+1.88,+4.88,-3.90,-1.40,+4.71,-4.01,+2.22,-5.43,+2.35,+0.88,+2.55,+0.52,+3.93,+3.91,+1.50,-2.41
-5.34,+3.48,-1.77,+1.65,+1.24,-0.07,-1.55,+3.97,+5.46,-1.44,+4.91,-2.44,+0.39,-4.57,+4.46,-5.23
-2.68,+2.84,+3.66,+3.51,+3.25,-2.28,+0.20,+1.59,+6.01,-0.01,+6.12,+2.09,+1.32,+0.98,+6.66,+2.74
+2.60,-3.85,-3.57,-4.88,-4.84,+5.24,-2.26,+3.68,-3.02,+0.73,-3.84,+2.52,-6.83,+2.92,-3.95,+3.56
->
-2.41,-5.23,+2.74,+3.56
+1.50,+4.46,+6.66,-3.95
+3.91,-4.57,+0.98,+2.92
+3.93,+0.39,+1.32,-6.83
+0.52,-2.44,+2.09,+2.52
+2.55,+4.91,+6.12,-3.84
+0.88,-1.44,-0.01,+0.73
+2.35,+5.46,+6.01,-3.02
-5.43,+3.97,+1.59,+3.68
+2.22,-1.55,+0.20,-2.26
-4.01,-0.07,-2.28,+5.24
+4.71,+1.24,+3.25,-4.84
-1.40,+1.65,+3.51,-4.88
-3.90,-1.77,+3.66,-3.57
+4.88,+3.48,+2.84,-3.85
+1.88,-5.34,-2.68,+2.60

-0.65,-0.14,-0.63,-0.19,+0.39,-0.18,-1.27,-0.06,+0.08
+4.46,+2.72,+4.16,+1.54,-1.55,+0.51,+7.93,-0.07,-1.46
->
+0.08,-1.46
-0.06,-0.07
-1.27,+7.93
-0.18,+0.51
+0.39,-1.55
-0.19,+1.54
-0.63,+4.16
-0.14,+2.72
-0.65,+4.46

-3.54,+8.51,-4.33,+0.44
+0.21,+3.42,-4.68,-0.10
-2.21,-4.90,+3.33,+6.20
-0.79,+2.79,-1.05,+0.47
+6.31,+0.10,+4.77,+0.30
-0.04,-3.44,-0.70,-1.63
+5.11,-1.15,+1.61,-0.44
-1.77,+4.87,-0.59,+1.27
-4.31,+1.83,-3.63,+4.53
+1.02,+0.73,+4.68,+6.08
+3.53,-5.69,+2.11,-3.52
->
+0.44,-0.10,+6.20,+0.47,+0.30,-1.63,-0.44,+1.27,+4.53,+6.08,-3.52
-4.33,-4.68,+3.33,-1.05,+4.77,-0.70,+1.61,-0.59,-3.63,+4.68,+2.11
+8.51,+3.42,-4.90,+2.79,+0.10,-3.44,-1.15,+4.87,+1.83,+0.73,-5.69
-3.54,+0.21,-2.21,-0.79,+6.31,-0.04,+5.11,-1.77,-4.31,+1.02,+3.53

+2.40,+1.74,+7.40,-0.80,-6.28,+4.22,+0.03,+1.40,-0.01,+0.54,+0.35,-4.46,+0.07,-1.25,-1.99
-1.80,+1.27,-2.83,-4.51,+1.70,+0.68,-5.10,-1.46,+4.86,-0.41,-2.60,-3.48,+5.02,+3.95,-1.40
+1.71,+0.31,+5.24,+2.57,-6.72,+3.13,+1.34,+1.42,-3.97,+0.14,+2.27,-0.17,-3.52,-4.86,-0.66
+1.88,+1.98,+6.82,-1.20,-6.41,+4.52,-0.99,+0.91,+0.72,+0.34,-0.02,-4.94,+0.82,-0.69,-2.21
->
-1.99,-1.40,-0.66,-2.21
-1.25,+3.95,-4.86,-0.69
+0.07,+5.02,-3.52,+0.82
-4.46,-3.48,-0.17,-4.94
+0.35,-2.60,+2.27,-0.02
+0.54,-0.41,+0.14,+0.34
-0.01,+4.86,-3.97,+0.72
+1.40,-1.46,+1.42,+0.91
+0.03,-5.10,+1.34,-0.99
+4.22,+0.68,+3.13,+4.52
-6.28,+1.70,-6.72,-6.41
-0.80,-4.51,+2.57,-1.20
+7.40,-2.83,+5.24,+6.82
+1.74,+1.27,+0.31,+1.98
+2.40,-1.80,+1.71,+1.88

+0.60,+0.26,+0.21,-0.08,-0.46,-0.21,-0.24,-0.31,-0.64,+0.00,-0.15
-0.32,+0.43,-0.14,-0.27,+0.35,-0.08,-0.36,-0.18,-0.87,-0.18,-0.17
+4.57,-5.72,-0.87,+1.72,-5.38,-8.60,-2.63,-5.16,+0.05,-8.03,-4.61
->
-0.15,-0.17,-4.61
+0.00,-0.18,-8.03
-0.64,-0.87,+0.05
-0.31,-0.18,-5.16
-0.24,-0.36,-2.63
-0.21,-0.08,-8.60
-0.46,+0.35,-5.38
-0.08,-0.27,+1.72
+0.21,-0.14,-0.87
+0.26,+0.43,-5.72
+0.60,-0.32,+4.57

+4.98,+6.66,-2.19,+1.94,-2.94,+0.06,+0.81,-0.97,+2.08
-0.57,-2.99,+7.82,+1.48,-1.41,+1.38,-1.00,+0.67,-0.91
+1.72,-1.73,+0.40,+6.55,-2.13,+2.92,+4.20,-1.06,-2.80
-1.12,+0.09,-1.29,-2.72,+6.78,-3.77,+1.92,-0.73,-2.45
-1.57,-0.61,+0.92,+3.18,-5.15,+5.18,+1.34,-2.11,-0.74
-1.92,+1.25,+0.08,+2.55,+2.06,+0.46,+6.41,-4.75,+0.73
+1.15,-1.75,+0.90,-1.57,+0.26,-0.97,-4.42,+7.53,-1.72
-0.41,+1.03,+0.60,-1.92,-0.74,-1.84,-1.71,+0.38,+7.57
+1.14,+0.02,+2.16,+0.38,+3.68,-3.73,+1.89,-0.28,+3.10
->
+2.08,-0.91,-2.80,-2.45,-0.74,+0.73,-1.72,+7.57,+3.10
-0.97,+0.67,-1.06,-0.73,-2.11,-4.75,+7.53,+0.38,-0.28
+0.81,-1.00,+4.20,+1.92,+1.34,+6.41,-4.42,-1.71,+1.89
+0.06,+1.38,+2.92,-3.77,+5.18,+0.46,-0.97,-1.84,-3.73
-2.94,-1.41,-2.13,+6.78,-5.15,+2.06,+0.26,-0.74,+3.68
+1.94,+1.48,+6.55,-2.72,+3.18,+2.55,-1.57,-1.92,+0.38
-2.19,+7.82,+0.40,-1.29,+0.92,+0.08,+0.90,+0.60,+2.16
+6.66,-2.99,-1.73,+0.09,-0.61,+1.25,-1.75,+1.03,+0.02
+4.98,-0.57,+1.72,-1.12,-1.57,-1.92,+1.15,-0.41,+1.14
